Below is a small trained network, with its code and all its weights. Each question gives an input and a class and asks what happens when units are switched off, that is, made to give their printed mean instead of their output.

import numpy as np


def w(rows, s, z=0):
    codes = np.array(rows[::2]) - 128.0
    scale = np.full(codes.shape[1], s)
    scale[-1] = z or s
    return codes * scale


def norm(h):
    return h / np.sqrt((h * h).mean(-1, keepdims=True) + 1e-5)


def f(y):
    return y / 2 * (1 + np.tanh(0.7978845608 * (y + 0.044715 * y**3)))


def log_softmax(a):
    a = a - a.max(-1, keepdims=True)
    return a - np.log(np.exp(a).sum(-1, keepdims=True))


def net(x, mask):
    res = np.array(x, float).reshape(1, 3) / 4 @ E
    u = 0
    for l in range(2):
        y = f(norm(res) @ A[l][:, :-1].T + A[l][:, -1])
        res = res + np.where(mask[u : u + 5], y, B[l][:, -1]) @ B[l][:, :-1]
        u += 5
    return log_softmax(norm(res)[-1] @ U[:, :-1].T + U[:, -1])


A, B = {}, {}
E = w([
[56,93,118,137,59,41,199,159],'x0',
[189,29,116,174,83,123,125,155],'x1',
[72,254,234,238,61,182,242,213],'x2',
],0.0026)
A[0] = w([
[70,158,180,169,83,156,167,157,114],'0.n0',
[247,62,150,103,210,206,3,132,3],'0.n1',
[129,53,128,163,152,130,74,118,75],'0.n2',
[152,31,152,146,62,106,198,211,118],'0.n3',
[106,146,230,150,100,164,193,133,109],'0.n4',
],0.004,0.002)
B[0] = w([
[220,60,90,156,169,127,23,168,205],'0.n0',
[192,84,252,13,103,135,194,192,252],'0.n1',
[199,193,207,225,153,128,78,35,144],'0.n2',
[59,206,14,74,46,243,211,75,185],'0.n3',
[170,122,106,148,221,43,32,115,201],'0.n4',
],0.0035,0.003)
A[1] = w([
[121,144,59,156,27,166,168,141,8],'1.n0',
[176,55,140,93,123,104,103,91,92],'1.n1',
[141,100,114,73,184,143,40,87,158],'1.n2',
[254,112,144,114,128,163,39,132,1],'1.n3',
[146,172,183,201,174,136,83,217,101],'1.n4',
],0.0049,0.00097)
B[1] = w([
[236,94,84,145,71,126,164,173,167],'1.n0',
[99,159,193,187,136,126,57,84,208],'1.n1',
[137,130,133,235,77,177,168,128,231],'1.n2',
[150,141,158,104,145,108,141,207,240],'1.n3',
[53,193,75,226,234,1,75,143,251],'1.n4',
],0.0058,0.0031)
U = w([
[51,187,111,64,154,219,183,102,5],'0',
[187,74,15,139,2,145,202,186,166],'1',
[200,85,246,71,128,196,98,136,241],'2',
[72,198,85,217,230,41,62,207,173],'3',
[64,69,129,193,82,123,52,9,87],'4',
[58,94,82,8,107,68,159,139,30],'5',
],0.0077,0.0028)

Each question gives the input, the list of numbers given to net, and the class t.
The units are the neurons (one row each of A and B). Each row of codes is followed by its name. A weight is (code - 128) times the scale printed after its matrix; where a second scale follows, it is the last column's (A, B and U).
mask holds one flag per neuron, layer by layer. A switched-off neuron (its flag False) gives its mean, the last column of its row in B, instead of its output. The means were averaged over made-up inputs and are rounded, as every weight is.
A unit's drop is (log p(t) with every unit on - log p(t) with that unit switched off) / (log p(t) with every unit on - log p(t) with every unit switched off).
The circuit of an input: a set's keep is (log p(t) with only the set's units on - log p(t) with every unit switched off) / (log p(t) with every unit on - log p(t) with every unit switched off). Starting from all 10 units, units are removed one at a time, each time the one whose removal leaves the highest keep (on an exact tie, the one counted first), for as long as the keep stays at least 0.8.
circuit, biggest first: the units of the circuit, biggest drop first
k most important neurons: the k neurons with the biggest drops, biggest first
top k neurons in layer l: the k neurons of layer l with the biggest drops, biggest first
drop when u is switched off: that unit's drop, to one decimal
input [-1,-4,-6], class 2: 2 most important neurons : 1.n4; 0.n1
input [2,-4,-1], class 0: circuit, biggest first : 1.n4; 0.n1
input [2,-4,-2], class 0: 2 most important neurons : 1.n4; 0.n0
input [7,-5,-3], class 5: top 2 neurons in layer 1 : 1.n4; 1.n2
input [7,1,-4], class 1: circuit, biggest first : 1.n4
input [-4,-1,-7], class 2: 2 most important neurons : 0.n1; 1.n4
input [3,4,-6], class 4: 2 most important neurons : 1.n1; 0.n0
input [8,2,4], class 1: circuit, biggest first : 0.n3; 1.n0
input [3,3,-3], class 1: 2 most important neurons : 0.n3; 1.n0
input [3,-7,-4], class 4: top 2 neurons in layer 0 : 0.n3; 0.n1
input [4,-8,-3], class 0: circuit, biggest first : 1.n4; 0.n4
input [0,5,-2], class 2: 2 most important neurons : 0.n1; 0.n2
input [-3,-8,-4], class 2: 3 most important neurons : 1.n4; 0.n3; 0.n1
input [-1,5,0], class 1: circuit, biggest first : 0.n3
input [-4,-5,0], class 0: 2 most important neurons : 0.n0; 0.n4
input [1,-8,-3], class 0: top 2 neurons in layer 0 : 0.n0; 0.n4
input [2,5,-3], class 1: 4 most important neurons : 0.n3; 0.n4; 1.n0; 0.n0
input [7,3,-7], class 4: 2 most important neurons : 1.n1; 0.n2
input [3,5,-6], class 4: top 2 neurons in layer 1 : 1.n1; 1.n0
input [1,5,3], class 1: circuit, biggest first : 0.n3
input [2,-6,-4], class 4: top 2 neurons in layer 1 : 1.n4; 1.n2
input [-5,-8,-6], class 2: top 2 neurons in layer 0 : 0.n1; 0.n3
input [4,-5,-5], class 4: top 2 neurons in layer 1 : 1.n4; 1.n2
input [3,0,1], class 1: drop when 0.n3 is switched off : 1.6
input [5,4,-6], class 4: drop when 1.n1 is switched off : 0.7
input [-3,-4,-4], class 2: drop when 1.n3 is switched off : 0.0
